Each row is followed by its class.
[ -76 -171  -23  -83   84   -5   -4 -146   65  176   46  -42   21  -47
 -206 -140 -282  -75   75  113   65   92 -108 -170  -23   67 -116  -60
  102 -105  -52  -23 -117   83] : G
[-131 -164    1  -40   88    4   -5 -174   66  192   62  -37   45  -86
 -222 -169 -303  -82   53  109   70   72 -106 -174   -4   61  -41   -4
   85  -31  -38   -7 -103   63] : H
[  79  151  -36 -206  206 -223   69 -227 -310 -288 -209   22 -463  551
 -218  402  471  -49 -330  252   46  348  126 -206  229  285  339 -105
  192  -53   -2 -119 -344  101] : F
[ 276   31  -46 -220 -217   52 -243   82 -368 -501 -176  260 -153   82
 -331  -37  153 -168 -330  150   52 -149   99  126  521  110 -105 -489
  -23  193  -21  -12 -127  -74] : Y
[ 186 -183   61   98  151 -135  -79   96   16   83 -124 -132 -273  -39
 -316  -33 -268  105  162 -140 -194  233  -73 -236  -62  347 -343  129
  132   14 -333  499  607  538] : R
[ -73 -171   45   91  112 -114   -3 -222  293  -92   99   51 -191  418
 -131  -84 -135  165   14   42    8  204   44  102 -119  -77  -49   47
   26  -18   38  -60  326  164] : C
[-189  116   89  158 -101  -79    1 -145  200 -246  162   97  312   81
   38 -118  138   50   85 -136   94   50  156   20    8   57  312   90
 -139   84  241  175  138 -215] : N
[ -14  -93   58  204  168  -23  -30 -303  297  -89  235  100 -163  345
    2  -93  -12  260   75   14   -1   88   21   92 -141  -28   59   23
    5   42  108  -32  359   90] : U
[-255   90  -49 -163 -188 -140  391  259 -298  -61 -270 -216 -142  177
  235 -168    0  -13  -26   88   11  246  195 -226  -38 -146   96    5
 -207  -63  284 -109  -72 -182] : Z
[-131 -188  -13  -83   77  -14   -3 -181   98  134   32  -17   32  -73
 -246 -222 -324 -116   94  142  109  139  -79 -156  -31   78  -84  -58
   77  -58  -15  -35  -74   51] : Z
[ 105  262  -66  -31  -23  256 -100 -106 -415 -252  -55  -41  -99  -89
   74  168  350  -42   39  215 -128  -71  -29 -151  346  133  148   18
  -92  143   87  158  -16  -63] : G
[-317   56  -25   63  -38  122  -49 -138 -262  211   16  398  -72  134
  159  139  127  112 -278 -239  140  -58   99 -326  110 -130  163  -61
 -307  106  -66  287  -34 -283] : Y
[-175   44   56   39 -120  -81   59  -76  292 -367   -4   51  175  161
  -86  -42   74  -32   79  -67  133  331   88  -23   37  173  253   58
 -113   37  143  250   14  -69] : F
[-181 -169  -32  -35   98   15   -1 -155  146  192   -5 -103    7 -109
 -252 -186 -314 -109  203  157   42  183 -144 -145  -83  118  -22  -27
  101    1  -58   -5  -55   94] : F
[ -75  -23  114  174  161  -91  -49 -255  313   -3  226   40 -152  291
  -77   28   -4  266   17    1  -32  158  -13   95 -119   16  132  161
   13   -2   20  -62  342  163] : N
[  18  -95   74  115  128  -93  -66 -306  399 -124   88   77 -280  231
  -71  -91    9  111  151   89   42  238  -30   71  -69   70   73  -37
   16   92   12  -95  254  224] : A
[ -23 -126   86  170  164  -55 -115 -257  408 -237  111   74 -286  401
  -97    1  -78  202  103   63  -13  258   46   38 -108   64   52   50
   22   45   48    7  303  210] : F
[ -46 -149  130  175  182  -52  -89 -306  361 -133   87   62 -241  295
 -104  -20  -51  290   14   65  -21  126  -23   87  -41   33   62   28
    0  -29   46   -9  304  169] : Z
[ 432  -61  -52    3  112  -82  135    8 -545  169  -73  205  -52  239
  -40 -121  144    2 -386 -167   33 -389   94  -91   53   31 -231 -244
   28   93   -6  -14  266  -97] : C
[-190  100   76   54  -90 -159   32 -125  187 -244  178   42  214  177
   38  -47  156   36   74  -69  114  179  226  -94  -75   86  303  117
 -102   21  168   79   66  -79] : G
[  -5 -173  -69 -339   19 -164  -88 -124 -439   34 -202  -25 -327  341
 -252  221   -1   15 -500  -99 -228  -65   93   38  271  184 -152  -93
   93 -313 -152  -39   -1  154] : V
[-217 -382  158 -482    9 -284 -447   40  505 -545 -368 -318 -435   63
 -186   25 -257  121   33   63  -82   49  202    1  293   93 -359    2
  -48 -624  163  -20 -248  200] : U
[-151 -166  -19  -64   98    8  -18 -124   94  219   31  -44   10 -106
 -217 -151 -325  -88   81   73   70  105 -112 -154  -64   58 -111  -41
   91  -75  -62  -25  -65  113] : U
[-108 -178    5  -80   96  -35   21 -219   19  216   41  -66  -17  -52
 -268 -206 -325 -123   63  154   74  147  -95 -224  -55  111  -47  -79
  119  -15  -44  -36  -68  108] : A
[ 590  250  215  383  104   63 -254  -22  354 -121  291  101 -199   61
  100    5 -225  194  105  146 -131 -327 -229   90   51  -17   93  -75
  113  187 -106 -114  237  280] : F
[-229 -222  -25  -51  125  -31  -15 -166  108  262   19  -91   20 -148
 -250 -189 -266  -80  144   45   40   90 -110 -153  -73  104  -84  -56
  124  -66  -69  -37  -33   84] : U
[-327  -48  182  191 -269    8   84  141  221 -261  130   94  279   25
  245  362   91  341 -268 -406 -120 -112   -3  261  292  209  182  222
 -288  -90 -239  438  151 -312] : D
[-163 -177    9  -55  102   17   -9 -155   97  152   36  -52   -9  -61
 -221 -104 -218  -38   73  109   51  123  -98 -192  -14   99  -23    8
   70  -30  -57    0  -93   88] : R
[-119 -133   41  117  135  -71  -40 -309  231  -68  191   31 -165  254
  -99  -15  -52  195  101   40   -4  177   14   52  -71  -29   76  -90
   47    3   44 -100  247  177] : D
[ -44  -83   44   84  144 -150  -78 -286  253  -61  202   27 -258  372
  -86   -5    0  155  114   89    7  209   58  -10 -190   -1   33   27
   87  -40    3  -92  267  183] : Z
[-142 -177  -16 -108   59  -21  -20 -137   75  176   48  -20    7  -82
 -240 -183 -303 -138  101  141   83  136  -66 -167  -55   81 -103  -48
   87  -40  -67  -80  -93   79] : N
[ -37 -120   69   87  172 -127  -34 -185  280 -104   -2   70 -247  304
 -155   -9   41  191  -17   53    5  125  -23  154  -40   37   67  -43
    1   22   -8  -57  235  176] : F
[ 282  173   27 -295  145  -74  171  -40 -439 -126 -140 -198 -319  171
 -299  -24  -84 -138 -261  440  -33  218   38 -442  110  201  268   35
  173   55   44 -134 -314  291] : F
[ -38  120   48   42  -62  -86  -21  -60  183 -340  123   69  152  143
 -106  -23  140   37   74   11   80  185  147  -54  -28  121  251  175
  -63   36  123  167    8  -23] : V
[-127  113   54   40 -132  -60   25  -47  323 -440  109   50  245   63
  -94  -52  189   36  125  -52  129  254  111   48   70   92  343  141
 -119   57  173  210  -24  -90] : H
[ 429  234   -4  309  188  658 -143  279  -24   87  469  587   66 -159
  350   28  -37  351 -485 -491  229 -423  158 -103 -143 -165  354 -558
   16  373  -96  -65  -18   28] : A
[-165 -155   10  -91   91  -18  -24 -109  131  244   53  -67   20 -133
 -213 -158 -338 -151  116  137   98  121 -123 -221  -57   52  -72   20
   65  -37  -74  -28 -107   95] : H
[-123 -222   -8  -92   80   -8    8 -172   68  212   13  -65  -26  -76
 -240 -159 -345 -108   85  160   77  132 -118 -203  -48   63 -120  -54
   85  -22  -35  -64 -103  139] : V
[-313 -154   57   88  108  -67 -146 -239  293 -166   90  126 -281  289
   -5   59  -40  263   82   27   36  106   85  -20  -20 -140   29   71
 -162  -32   99   15   93   89] : V
[ 472  187   15  -80   91  -13  283 -216 -221 -125  153  187 -232  608
  384  -13 -387 -119 -186  376  224  324    6 -408  -64   73 -215  124
  -80 -168  244  174 -109  -41] : C
[ -48 -105  144  123  136  -64  -87 -256  344 -133  158  120 -190  261
  -76 -197 -151   74  173  242   30  182    3 -131  -82   71  -12   85
  -98   46   61  -41  209  217] : G
[-415 -237 -176   49  172   68 -235 -268  137  444   40 -150 -305   30
  247  227 -545  -15  318  113  -90  157 -141   51 -238  -44 -448 -324
  283 -418 -231 -131   57  204] : Y
[-174 -216  -19  -65  100  -34   13 -177   26  246   80  -36   18  -21
 -236 -230 -330 -111  115  140   66  124  -73 -225 -106   51 -139  -13
   87  -61  -21  -73  -65   82] : R
[ 211  -12 -159 -146   40   50  220  200 -472  227 -218  -20  -42   22
 -128 -231 -111 -473   86  243  -14  -60    1 -333 -128  326  -66 -418
  104  199  -54 -217  -58  131] : N
[-175  135   66   63  -20  -87  -20 -107  288 -274   67   65  157  100
  -66   18  143   29   31  -64  123  279  143   -5    6  112  322  225
  -47   22  125  135   29 -139] : N
[ -34 -186  100   64    1 -116  -54 -248  314 -154  183  112 -118  290
  -72 -128  -80  105  132  -24  -10   92   42  -21    4  -34   11 -107
  -55  -12   76 -124  212  131] : R
[-196 -193  -28  -47   59    5   45 -151   45  225   -6  -69   36 -155
 -237 -204 -303 -132  137   96   36  128 -123 -184  -48   86  -51  -71
   79   22  -71  -27  -68  119] : Y
[-111  -54   66  227  130  -15  -34 -262  465 -165  205   98 -127  341
  -41 -208 -146  206  186  138   17  237   21  100 -173  -23  145   16
    0   65  104  -18  337  108] : Y
[-191 -221    4  -64   70  -12  -19 -118   84  216   12 -109   16  -97
 -278 -190 -335 -115  109   87   26  119  -95 -225  -36  138  -77  -41
  119  -27  -72  -32  -77  105] : C
[ -91   79   52   78  -94  -18   30 -150  122 -233   97   25  173  127
  -34   42  170   64  -50 -131  106  240  120  -32    0   81  239   86
  -55   67  155  145   85  -43] : D
[  17   96   55    3  -91  -18   66  -62  199 -354  114  120  212  112
  -84 -105   88  -22  -45  -36  204  246  130    5   26   44  212   39
  -75   57  191   71  -35  -74] : A
[-151  149   58  144 -100  -52   33  -86  195 -276  152   98  240   94
  -12  -58  165   20   58 -131  112  219  134  -37  -15   40  270  158
  -77   59  123  202   50 -119] : A
[-741 -387 -126  245   18  105  126 -189  228  483  116  -29  -28  209
  285 -446 -236   15  509  -17 -231   69 -211  251 -246 -425 -333 -299
 -114  -90   96   -8  452  -98] : Y
[  74  -39   72  175   48  -40  -38 -235  240  -61  249  111 -114  296
  -34   -1 -125  200   42  -10    8  152  -37   45 -112  -26  -22  -17
   12  -21   25  -27  337  172] : V
[-197 -204   -3  -67   72    6  -34 -196  161  173    6  -62   20 -137
 -211 -183 -349 -128  148  137   98  176 -122 -163  -25   60  -93  -80
   70  -32  -42   -3  -78  102] : D
[ 114  210 -114  359  319  227  146 -228   48 -104   24   99 -284  604
   45   11  181   78   50  166  -95  312  -83  -31  -62   65  400 -263
  260  201  120   91  259   45] : D
[  81  -76   97   78  127  -68  -65 -262  354  -99  192  102 -166  272
  -46  -88 -140  111   62  107   52  156  -22   57  -80  -25  -15  -32
   14  -19   64 -146  234  186] : Y
[-145 -191  139   12  160 -147  -53 -258  340 -159   92   38 -257  333
 -186  -28 -131  239  -52   25   19  270   33   -9  -13   -4   22   83
  -27 -137  101  -77  151  228] : R
[ 669  119  131 -124 -223 -108  -39 -498  371 -210  636  475  255  322
  -61 -293 -166  -20    5  242  465  153  104 -199 -178  -54 -131   72
 -159 -141  -26 -279  112  311] : R
[ -69  -86   51  118  133  -12 -102 -126  324  -58  113   52 -181  164
 -102  -45  -59  202  141   27  -63   91  -83  131    9   -6   54   -8
  -33    4   -6  -22  214  153] : F
[-100 -178  -25 -101   64   -8  -25 -166   48  114   33  -24   -1  -82
 -279 -142 -252 -113   78  111   75  113  -79 -183   35  118  -41  -74
  104  -26  -70  -24 -138  104] : Z
[-170 -167   84   57  117  -93  -56 -343  294 -154  105   61 -289  338
  -40  -45 -111  175   94  106   15  306   45   32    5  -77  -21   18
  -73  -49  121  -49  231  202] : A
[-406 -497  183  136  136 -154  478 -190 -284  554 -284 -345 -146 -309
  104 -227 -641  -77  213  149 -221  -17 -151 -418 -314   -6 -165  -47
 -136  137  -14 -164  266  357] : A
[-154   26   88  132 -142  -56  126 -162  234 -415   -6   -4  180  195
   21  -83  125   34   84  -17   89  315  105  -16   40  140  228  -32
  -90   38  217  224  136  -82] : D
[-150 -206  -11  -73   98  -17   29 -181   78  168  -10  -30  -35  -43
 -252 -214 -301 -125   92  155   69  120 -119 -196   -6   93  -76  -46
   67  -32  -44  -26 -117  126] : Z
[ -66   76   27   29 -108  -56   80 -123  167 -326   62   81  210  242
  -14  -32  212   11  -55  -79  145  214  188   18   87   77  279   47
  -57   44  192  105   27 -139] : Z
[-125   73   44   60  -71  -58   26 -109   77 -212   82   20  167  145
  -77   -1  188   67  -36 -129   35  164  164  -29   50   19  285   76
  -37    3  172   31   47  -39] : H
[-210   10   13   19 -115  -87   42 -108  272 -284   32  -10  217   87
  -26 -129   59  -73  208  -10  117  287  124  -50  -47   82  117   77
  -46  -65  175  145  -30  -74] : U
[-124  132   65    1 -131  -43  -18 -100  283 -454   77   62  209  175
  -16   63  223   39   34  -86  142  261  195  -55   94   54  325  266
 -175   -8  239  214  -45 -151] : H
[ -61  228   37  174  207  -63  -78 -244   68 -309  230  225 -213  271
  224  283  156  197   45 -113  168  153  218 -364  -44  111  285  180
 -100   19   58  288  159  -97] : Z
[ 170  -16 -139  111    4  101   17  -85  209   -3   91  110  247  226
  506 -115 -428  314   10   45  320   -4  105  338 -171 -516 -564   58
  -56 -485  424  118   50 -399] : V
[ -85  101   97  -25 -154  -98    8  -43  318 -413   46   -9  244   59
  -62  -12  105  -79  153   50  168  269  103  -68   35  112  188  143
 -136    8  190  168    5  -62] : V
[-195 -172   83  -78  238 -176 -102 -190  177 -222 -247 -111 -456  455
 -367  124  -16  127    5   48 -173  330  132 -343  149  191  209  153
   57 -184   47  101   29  166] : A
[-366 -121   18 -237  233  -69 -430  233  485  326   54  -91 -350   -7
 -354  360 -217   61  -41 -177  105  -85  -86 -401   24  -25  -11  252
   92 -272 -362 -124 -513  185] : Z
[ -89 -152   94   96  126  -95  -55 -348  308  -84  187   19 -180  325
 -101  -88 -173  184   94  169    6  229   -9   52 -126   -3    3   49
   -6  -41   98  -61  261  161] : D
[ -12 -284   81 -299   25  -59   -4 -236  244  273 -196  -60 -163 -408
 -173 -577 -899 -155  165  790  310  187 -257  -95  -50 -108 -517   69
 -156  -98  -61 -200 -266  456] : R
[ -97 -122   73  158  121  -16 -145 -150  270 -147  129   71 -211  219
 -106  -52  -18  231   44   -6  -39   80   -9  101  -55   28  -16  -23
  -16   30   14   60  265  136] : D
[-312  -23  -64 -115    0  111   23  269  -91   41 -336 -136 -139 -250
  -94  131  423  -41    7 -178 -294 -130  -58  -12  389  103  391 -197
   -6   95 -220 -143 -241  -17] : F
[ 154   18 -164 -119   18  157  202   86 -572  173  -78  335 -240   63
  -90  -90  -85 -249 -402  178  120  112  -19  -48   -8 -131 -124 -441
  100  219 -240 -267 -233  153] : A
